Here is a tiny trained network, its code and every weight. The questions are about switching its units off for an input and a class, where a switched-off unit gives its printed mean instead of its output.

import numpy as np


def w(rows, s, z=0):
    codes = np.array(rows[::2]) - 128.0
    scale = np.full(codes.shape[1], s)
    scale[-1] = z or s
    return codes * scale


def f(y):
    return y / 2 * (1 + np.tanh(0.7978845608 * (y + 0.044715 * y**3)))


def log_softmax(a):
    a = a - a.max(-1, keepdims=True)
    return a - np.log(np.exp(a).sum(-1, keepdims=True))


def net(x, mask):
    res = np.array(x, float).reshape(1, 3) / 4 @ E
    y = f(res @ A[0][:, :-1].T + A[0][:, -1])
    res = res + np.where(mask, y, B[0][:, -1]) @ B[0][:, :-1]
    return log_softmax(res[-1] @ U[:, :-1].T + U[:, -1])


A, B = {}, {}
E = w([
[196,194,63,152,83,133,181,1],'x0',
[70,162,54,101,204,28,109,109],'x1',
[32,56,77,98,61,199,90,69],'x2',
],0.0087)
A[0] = w([
[88,108,177,78,155,124,97,183,87],'n0',
[44,81,203,107,157,119,58,197,102],'n1',
[47,88,100,95,86,166,105,72,79],'n2',
[84,169,55,100,211,45,104,121,89],'n3',
[163,139,157,190,36,186,148,150,95],'n4',
[110,101,131,92,169,141,155,181,77],'n5',
[210,86,206,167,90,168,128,144,94],'n6',
[88,64,83,90,62,135,100,113,87],'n7',
[25,71,169,124,171,80,109,224,139],'n8',
[164,182,70,136,86,129,167,83,109],'n9',
[204,164,165,133,162,112,97,146,71],'n10',
[163,115,149,158,127,219,147,155,143],'n11',
[72,57,47,89,109,204,99,131,94],'n12',
[162,115,187,148,118,228,152,121,79],'n13',
[146,89,122,130,124,97,141,115,247],'n14',
[163,93,203,164,80,196,144,119,98],'n15',
[176,104,196,185,23,121,97,133,92],'n16',
[185,66,224,173,92,195,159,119,105],'n17',
[106,52,194,160,167,93,73,216,110],'n18',
[160,179,67,220,75,126,225,6,106],'n19',
[149,139,137,178,55,181,115,190,94],'n20',
[218,179,186,168,169,74,134,161,72],'n21',
[82,129,70,140,219,67,76,74,82],'n22',
[171,190,73,126,57,115,182,44,108],'n23',
[164,111,209,137,37,172,162,136,135],'n24',
[166,190,183,164,177,44,199,175,108],'n25',
[131,84,160,106,158,169,86,222,119],'n26',
[54,178,54,98,181,28,143,140,74],'n27',
[184,156,106,109,118,138,186,42,78],'n28',
[71,165,13,41,197,14,44,75,113],'n29',
[194,166,59,152,98,125,144,40,100],'n30',
[43,105,64,119,13,146,79,76,94],'n31',
[254,228,195,212,223,52,211,231,88],'n32',
[97,100,210,108,126,128,59,200,98],'n33',
[107,116,156,73,128,111,81,232,84],'n34',
[26,63,141,69,77,149,62,29,112],'n35',
],0.0086,0.015)
B[0] = w([
[253,98,84,142,211,135,55,54,158],'n0',
[198,172,134,187,176,77,71,66,198],'n1',
[94,50,42,162,227,219,160,149,170],'n2',
[146,99,35,72,69,70,182,156,175],'n3',
[165,108,48,85,116,67,165,152,161],'n4',
[174,92,77,135,177,123,87,144,132],'n5',
[157,121,35,70,87,116,187,123,165],'n6',
[123,92,89,167,207,190,167,144,161],'n7',
[154,181,178,134,169,68,84,86,219],'n8',
[147,136,151,148,206,73,87,87,167],'n9',
[165,36,44,125,236,193,116,187,139],'n10',
[79,118,142,83,83,68,142,141,173],'n11',
[105,73,130,179,199,193,163,194,181],'n12',
[166,85,32,67,122,117,144,135,152],'n13',
[3,203,244,122,77,87,122,127,250],'n14',
[158,83,55,72,91,77,179,153,166],'n15',
[168,100,9,55,123,116,156,156,152],'n16',
[135,125,61,55,69,78,161,129,179],'n17',
[176,181,137,182,180,75,82,63,192],'n18',
[196,141,184,186,199,43,24,87,209],'n19',
[184,99,50,52,143,107,149,145,147],'n20',
[96,14,4,173,223,229,142,213,167],'n21',
[192,104,26,26,85,128,135,166,162],'n22',
[180,146,164,179,192,65,25,101,189],'n23',
[115,144,130,88,112,58,179,153,187],'n24',
[46,75,136,160,177,212,186,191,188],'n25',
[157,157,147,145,155,58,65,119,182],'n26',
[188,80,13,47,69,118,150,155,170],'n27',
[220,140,79,165,230,93,67,108,158],'n28',
[155,106,99,20,22,76,200,165,215],'n29',
[195,136,150,181,209,67,57,59,180],'n30',
[47,87,74,195,197,216,177,220,191],'n31',
[26,63,133,179,200,236,187,201,234],'n32',
[186,150,110,152,186,74,64,86,177],'n33',
[201,116,83,175,163,105,65,108,165],'n34',
[64,68,148,192,175,169,203,191,206],'n35',
],0.0076,0.014)
U = w([
[161,126,125,183,156,71,69,116,124],'0',
[88,88,102,187,160,200,180,168,119],'1',
[148,104,79,32,92,76,172,149,127],'2',
[34,184,253,142,56,97,154,122,251],'3',
[128,151,122,172,74,146,125,121,93],'4',
[164,134,151,94,88,173,99,110,92],'5',
[136,137,150,90,120,184,134,73,97],'6',
],0.013,0.012)

Each question gives the input, the list of numbers given to net, and the class t.
The units are the neurons (one row each of A and B). Each row of codes is followed by its name. A weight is (code - 128) times the scale printed after its matrix; where a second scale follows, it is the last column's (A, B and U).
mask holds one flag per neuron, in row order. A switched-off neuron (its flag False) gives its mean, the last column of its row in B, instead of its output. The means were averaged over made-up inputs and are rounded, as every weight is.
A unit's drop is (log p(t) with every unit on - log p(t) with that unit switched off) / (log p(t) with every unit on - log p(t) with every unit switched off).
The circuit of an input: a set's keep is (log p(t) with only the set's units on - log p(t) with every unit switched off) / (log p(t) with every unit on - log p(t) with every unit switched off). Starting from the 12 units with the biggest drops (on a tie, the unit counted first), units are removed one at a time, each time the one whose removal leaves the highest keep (on an exact tie, the one counted first), for as long as the keep stays at least 0.8.
circuit, biggest first: the units of the circuit, biggest drop first
most important unit: the unit with the biggest drop
k most important neurons: the k neurons with the biggest drops, biggest first
drop when u is switched off: that unit's drop, to one decimal
input [7,-7,5], class 0: 2 most important neurons -> [n19; n23]
input [-5,-6,-5], class 2: 3 most important neurons -> [n6; n17; n19]
input [-7,-5,7], class 0: most important unit -> n1
input [-8,0,8], class 0: 2 most important neurons -> [n1; n8]
input [-4,7,8], class 1: 4 most important neurons -> [n35; n31; n12; n2]
input [-7,-7,1], class 0: 4 most important neurons -> [n1; n18; n29; n33]
input [-4,6,-6], class 1: 3 most important neurons -> [n32; n25; n21]
input [6,6,7], class 1: 2 most important neurons -> [n31; n35]
input [1,-7,6], class 2: 3 most important neurons -> [n32; n17; n15]
input [-6,-3,6], class 0: 2 most important neurons -> [n32; n1]
input [2,-3,3], class 3: 2 most important neurons -> [n32; n21]
input [3,8,7], class 2: 2 most important neurons -> [n29; n22]
input [1,-4,3], class 2: drop when n32 is switched off -> 0.4
input [6,-5,6], class 0: drop when n23 is switched off -> 1.9
input [4,5,-1], class 2: circuit, biggest first -> [n29]
input [4,-6,-8], class 1: drop when n32 is switched off -> 0.8
